Below are the code and all the weights of a small trained network. Each question names an input and a target symbol and asks about switching units off, where a switched-off unit gives its printed mean instead of its output.

import numpy as np


def w(rows, s, z=0):
    codes = np.array(rows[::2]) - 128.0
    scale = np.full(codes.shape[1], s)
    scale[-1] = z or s
    return codes * scale


def f(y):
    return np.maximum(y, 0)


def softmax(a):
    e = np.exp(a - a.max(-1, keepdims=True))
    return e / e.sum(-1, keepdims=True)


def log_softmax(a):
    a = a - a.max(-1, keepdims=True)
    return a - np.log(np.exp(a).sum(-1, keepdims=True))


def net(x, mask):
    ids = ['αβγδεζηθμξπστφψω'.index(c) for c in x.split()]
    T = len(ids)
    res = E[ids] + P[:T]
    r = res
    for j in range(3):
        rows = slice(2 * j, 2 * j + 2)
        q, k, v = (r @ M[0][rows].T for M in (Q, K, V))
        z = softmax(np.where(np.tri(T) > 0, q @ k.T / 2**0.5, -1e9)) @ v
        o = O[0][rows]
        res = res + np.where(mask[j], z, o[:, -1]) @ o[:, :-1]
    y = f(res @ A[0][:, :-1].T + A[0][:, -1])
    res = res + np.where(mask[3:7], y, B[0][:, -1]) @ B[0][:, :-1]
    return log_softmax(res[-1] @ U[:, :-1].T + U[:, -1])


Q, K, V, O, A, B = {}, {}, {}, {}, {}, {}
E = w([
[85,133,201,72,49],'α',
[94,59,221,131,126],'β',
[194,154,174,125,110],'γ',
[36,45,185,180,130],'δ',
[17,143,170,95,93],'ε',
[89,253,81,89,106],'ζ',
[172,43,80,177,102],'η',
[84,75,157,170,99],'θ',
[105,113,118,207,158],'μ',
[95,191,148,62,84],'ξ',
[33,99,162,80,89],'π',
[135,106,222,143,121],'σ',
[86,87,141,103,64],'τ',
[130,146,204,77,153],'φ',
[170,154,121,147,191],'ψ',
[134,161,104,67,107],'ω',
],0.016)
P = w([
[180,43,131,111,136],'0',
[142,250,129,188,42],'1',
[165,196,200,74,122],'2',
[199,90,159,173,157],'3',
[91,70,133,16,132],'4',
[162,193,208,79,132],'5',
[214,105,169,183,179],'6',
[118,70,113,33,126],'7',
],0.012)
Q[0] = w([
[74,33,212,103,159],'head 0',
[112,121,152,5,184],'head 0',
[124,145,17,153,188],'head 1',
[141,152,106,85,13],'head 1',
[118,153,155,179,18],'head 2',
[177,82,147,15,162],'head 2',
],0.013)
K[0] = w([
[44,56,211,181,47],'head 0',
[32,115,216,29,56],'head 0',
[126,164,42,240,107],'head 1',
[140,179,106,45,42],'head 1',
[95,132,168,127,10],'head 2',
[181,178,198,126,235],'head 2',
],0.013)
V[0] = w([
[88,100,193,134,57],'head 0',
[93,158,194,52,113],'head 0',
[98,174,129,187,161],'head 1',
[109,94,168,207,114],'head 1',
[142,174,123,104,248],'head 2',
[104,107,70,101,170],'head 2',
],0.013)
O[0] = w([
[107,128,110,98,24,255],'head 0',
[124,201,142,103,121,201],'head 0',
[40,101,124,157,105,78],'head 1',
[88,105,202,109,116,202],'head 1',
[121,101,147,2,149,173],'head 2',
[31,95,155,120,135,27],'head 2',
],0.0095,0.0066)
A[0] = w([
[179,224,161,82,155,28],'neuron 0',
[49,29,135,194,254,77],'neuron 1',
[62,140,47,4,74,87],'neuron 2',
[89,189,187,245,159,254],'neuron 3',
],0.0083,0.0053)
B[0] = w([
[112,25,56,156,90,222],'neuron 0',
[130,254,54,185,56,191],'neuron 1',
[104,168,158,195,203,247],'neuron 2',
[72,102,178,52,196,206],'neuron 3',
],0.012)
U = w([
[167,163,133,38,44,79],'α',
[150,153,161,73,97,143],'β',
[232,74,165,167,176,107],'γ',
[24,67,108,166,56,62],'δ',
[92,167,147,16,80,99],'ε',
[133,145,148,83,255,181],'ζ',
[125,83,74,231,129,38],'η',
[117,49,136,195,147,121],'θ',
[86,163,120,193,109,3],'μ',
[96,134,72,70,107,162],'ξ',
[135,178,146,96,97,99],'π',
[192,141,216,102,104,88],'σ',
[156,94,99,97,80,87],'τ',
[107,54,108,41,127,197],'φ',
[210,243,121,104,194,134],'ψ',
[119,122,88,50,121,100],'ω',
],0.0082,0.0058)

Each question gives the input, a string of symbols that net reads in full, and the target symbol t.
The units are the heads (2 rows each of Q, K, V and O) and the neurons (one row each of A and B). Each row of codes is followed by its name. A weight is (code - 128) times the scale printed after its matrix; where a second scale follows, it is the last column's (O, A, B and U).
mask holds one flag per unit, heads first, then neurons. A switched-off unit (its flag False) gives its mean, the last column of its rows in O or B, instead of its output. The means were averaged over made-up inputs and are rounded, as every weight is.
A unit's drop is (log p(t) with every unit on - log p(t) with that unit switched off) / (log p(t) with every unit on - log p(t) with every unit switched off).
The circuit of an input: a set's keep is (log p(t) with only the set's units on - log p(t) with every unit switched off) / (log p(t) with every unit on - log p(t) with every unit switched off). Starting from all 7 units, units are removed one at a time, each time the one whose removal leaves the highest keep (on an exact tie, the one counted first), for as long as the keep stays at least 0.8.
units of the circuit, in order: the units of the circuit, biggest drop first
most important unit: the unit with the biggest drop
k most important neurons: the k neurons with the biggest drops, biggest first
input η δ σ, target α: units of the circuit, in order => (head 0; neuron 2; head 2)
input δ ψ δ δ, target δ: units of the circuit, in order => (head 0; head 1)
input η ψ μ η ψ α ψ ζ, target ζ: most important unit => neuron 2
input η δ ψ η α σ γ, target γ: units of the circuit, in order => (head 0; neuron 1)
input ψ ψ δ, target ε: units of the circuit, in order => (neuron 0; head 0)
input α μ η δ, target δ: units of the circuit, in order => (head 1; head 0)
input α ψ γ ψ θ, target ζ: units of the circuit, in order => (neuron 2; head 2; neuron 0)
input θ σ ψ ξ η ψ φ, target φ: units of the circuit, in order => (head 2; neuron 0)
input γ ψ ψ ψ τ, target ζ: 2 most important neurons => (neuron 2; neuron 1)
input ψ μ δ δ γ δ α, target α: units of the circuit, in order => (neuron 2; head 0; head 2)
input γ τ γ σ, target σ: units of the circuit, in order => (neuron 0; head 1; head 0)
input η ψ ξ η μ ψ ψ ξ, target ζ: units of the circuit, in order => (neuron 2; head 2)
input ψ η μ, target ζ: 2 most important neurons => (neuron 3; neuron 0)
input δ π ζ, target ξ: most important unit => neuron 0
input γ μ ψ ψ α ψ ψ π, target ζ: 2 most important neurons => (neuron 2; neuron 1)
input ψ γ ψ δ ψ η, target γ: 2 most important neurons => (neuron 1; neuron 3)
input δ ψ θ θ β γ ψ β, target ζ: 2 most important neurons => (neuron 2; neuron 1)
input ψ η τ α ψ η η, target η: 2 most important neurons => (neuron 1; neuron 3)
input ζ φ ψ β η, target ζ: 2 most important neurons => (neuron 2; neuron 0)
input ψ β ψ ψ ε, target ζ: most important neuron => (neuron 2)
